[[126 133 118 121 122 128 115 129]
 [131 125 120 120 130 129 128 126]
 [134 138 131 130 107 126 132 130]
 [132 124 121 123 133 129 126 124]
 [120 129 137 140 131 126 133 127]
 [125 136 127 129 121 133 118 128]
 [124 128 139 125 135 134 131 127]
 [125 133 133 133 132 135 133 131]
 [127 134 121 134 133 122 134 136]
 [124 136 134 132 137 133 138 127]]
->
[[129 126 133 118 121 122 128 115]
 [126 131 125 120 120 130 129 128]
 [130 134 138 131 130 107 126 132]
 [124 132 124 121 123 133 129 126]
 [127 120 129 137 140 131 126 133]
 [128 125 136 127 129 121 133 118]
 [127 124 128 139 125 135 134 131]
 [131 125 133 133 133 132 135 133]
 [136 127 134 121 134 133 122 134]
 [127 124 136 134 132 137 133 138]]

[[128 129 127 127]
 [127 128 128 127]
 [127 128 136 126]
 [128 127 130 128]
 [127 130 125 127]
 [130 127 108 129]
 [128 126 128 131]
 [125 131 122 126]
 [102 107 132 138]
 [127 127 114 130]
 [128 128 123 131]
 [131 128 129 132]]
->
[[127 128 129 127]
 [127 127 128 128]
 [126 127 128 136]
 [128 128 127 130]
 [127 127 130 125]
 [129 130 127 108]
 [131 128 126 128]
 [126 125 131 122]
 [138 102 107 132]
 [130 127 127 114]
 [131 128 128 123]
 [132 131 128 129]]

[[143 110 113]
 [109 131 139]
 [112 101 137]
 [110 125 132]]
->
[[113 143 110]
 [139 109 131]
 [137 112 101]
 [132 110 125]]

[[125 126 131 104 129 119 129 122 114 130 122 138 130 118 126]
 [124 120 123 118 126 127 131 121 142 129 123 131 117 120 120]
 [125 124 132 126 123 123 121 130 130 132 139 122 120 118 118]
 [128 126 124 133 124 124 128 124 111 121 122 117 134 131 130]
 [128 128 128 127 128 129 122 125 123 128 120 121 120 120 119]]
->
[[126 125 126 131 104 129 119 129 122 114 130 122 138 130 118]
 [120 124 120 123 118 126 127 131 121 142 129 123 131 117 120]
 [118 125 124 132 126 123 123 121 130 130 132 139 122 120 118]
 [130 128 126 124 133 124 124 128 124 111 121 122 117 134 131]
 [119 128 128 128 127 128 129 122 125 123 128 120 121 120 120]]

[[116 130 122 110 115 117 134 141 126 124]
 [129 130 126 130 119 136 150 142 141 124]
 [132 150 142 125 126 126 115 130 109 111]
 [148 130 127 105 103 122 126 135 130 121]
 [113 129 134 122 116 157 131 139 120 126]
 [139 120 116 145 145 113 132 117 153 129]
 [124 118 138 123 126 149 120 132 114 138]
 [105 141 114 121 114 125 118 152 126 133]
 [125 116 123 115 117 126 134 117 117 151]]
->
[[124 116 130 122 110 115 117 134 141 126]
 [124 129 130 126 130 119 136 150 142 141]
 [111 132 150 142 125 126 126 115 130 109]
 [121 148 130 127 105 103 122 126 135 130]
 [126 113 129 134 122 116 157 131 139 120]
 [129 139 120 116 145 145 113 132 117 153]
 [138 124 118 138 123 126 149 120 132 114]
 [133 105 141 114 121 114 125 118 152 126]
 [151 125 116 123 115 117 126 134 117 117]]

[[152 138]
 [135 148]
 [130 146]
 [103 119]
 [133 136]
 [151 120]
 [134 124]
 [144 143]
 [130 141]
 [142 139]
 [130 117]
 [144 144]]
->
[[138 152]
 [148 135]
 [146 130]
 [119 103]
 [136 133]
 [120 151]
 [124 134]
 [143 144]
 [141 130]
 [139 142]
 [117 130]
 [144 144]]

[[116 128 115 119 134 143 131 142 124 123 138 111]
 [124 116 120 126 119 143 132 132 128 124 123 125]
 [118 114 105 139 127 132 131 123 122 123 123 149]]
->
[[111 116 128 115 119 134 143 131 142 124 123 138]
 [125 124 116 120 126 119 143 132 132 128 124 123]
 [149 118 114 105 139 127 132 131 123 122 123 123]]

[[129 123 128 127 145 122 130 124]
 [128 127 127 135 131 127 127 130]
 [126 134 106 127 135 129 109 128]
 [126 134 108 135 129 132 110 132]
 [126 128 120 136 102 132 112 133]
 [130 130 120 130 134 132 121 131]
 [123 133 116 137 111 134 124 134]]
->
[[124 129 123 128 127 145 122 130]
 [130 128 127 127 135 131 127 127]
 [128 126 134 106 127 135 129 109]
 [132 126 134 108 135 129 132 110]
 [133 126 128 120 136 102 132 112]
 [131 130 130 120 130 134 132 121]
 [134 123 133 116 137 111 134 124]]

[[142 119 132 133 142 115 147 132 128 150 122]
 [141 138 120 132 134 143 116 146 134 127 145]]
->
[[122 142 119 132 133 142 115 147 132 128 150]
 [145 141 138 120 132 134 143 116 146 134 127]]
---
[[112 107]
 [130 122]
 [125 126]
 [136 135]]
->
[[112 107]
 [125 126]]

[[131 129 128 128 128 128 129 145]
 [126 128 129 128 128 129 132 141]
 [134 128 128 128 128 129 130 145]
 [136 128 132 127 127 128 132 141]
 [122 129 128 127 128 130 128 156]
 [147 130 127 128 128 129 128 149]]
->
[[131 129 128 128 128 128 129 145]
 [134 128 128 128 128 129 130 145]
 [122 129 128 127 128 130 128 156]]

[[117 127 129 114 122]
 [125 135 107 140 142]
 [120 133 108 147 139]
 [121 127 132 118 118]
 [122 129 120 146 107]
 [133 111 153 123 125]
 [106 139 120 103 125]
 [123 136 106 145 149]
 [121 127 123 144 106]]
->
[[117 127 129 114 122]
 [120 133 108 147 139]
 [122 129 120 146 107]
 [106 139 120 103 125]
 [121 127 123 144 106]]

[[128 118 129 130 156 130 137 134 130 126 137]
 [125 118 139 118 156 126 124 136 133 127 127]
 [121 134 128 129 156 133 125 122 137 126 136]
 [137 121 127 125 156 126 136 137 131 123 121]
 [133 117 137 126 156 132 131 124 134 136 136]
 [139 129 139 127 156 128 126 134 131 129 138]]
->
[[128 118 129 130 156 130 137 134 130 126 137]
 [121 134 128 129 156 133 125 122 137 126 136]
 [133 117 137 126 156 132 131 124 134 136 136]]

[[131 123 125 125 137 121 142 124 123 125 134 124 141 125 129 127]
 [153 125 132 104 126 126 115 117 126 140 135 140 137 124 149 118]]
->
[[131 123 125 125 137 121 142 124 123 125 134 124 141 125 129 127]]

[[127 128 134 122 126 130 131 140 130 127 134 129]
 [126 131 124 124 118 127 123 120 141 136 129 130]
 [123 132 123 121 120 126 125 134 132 136 131 124]
 [144 116 138 122 145 145 118 105 132 117 130 142]]
->
[[127 128 134 122 126 130 131 140 130 127 134 129]
 [123 132 123 121 120 126 125 134 132 136 131 124]]

[[129 145 134 119 117 123 124 141 135 126 106 117]
 [141 118 139 125 143 115 125 133 122 139 117 119]
 [124 116 120 141 140 118 132 115 110 126 127 136]
 [119 141 123 130 107 136 124 130 124 117 111 121]
 [129 117 133 129 102 151 113 119 117 134 145 124]]
->
[[129 145 134 119 117 123 124 141 135 126 106 117]
 [124 116 120 141 140 118 132 115 110 126 127 136]
 [129 117 133 129 102 151 113 119 117 134 145 124]]

[[125 113 122 112 120 133 140 149 144 138]
 [132 146 146 121 115 116 105 141 108 119]
 [139 120 127 142 114 130 141 103 116 117]
 [107 129 108 131 133 103 114 119 124 136]]
->
[[125 113 122 112 120 133 140 149 144 138]
 [139 120 127 142 114 130 141 103 116 117]]

[[143 117 110]
 [134 135 153]]
->
[[143 117 110]]
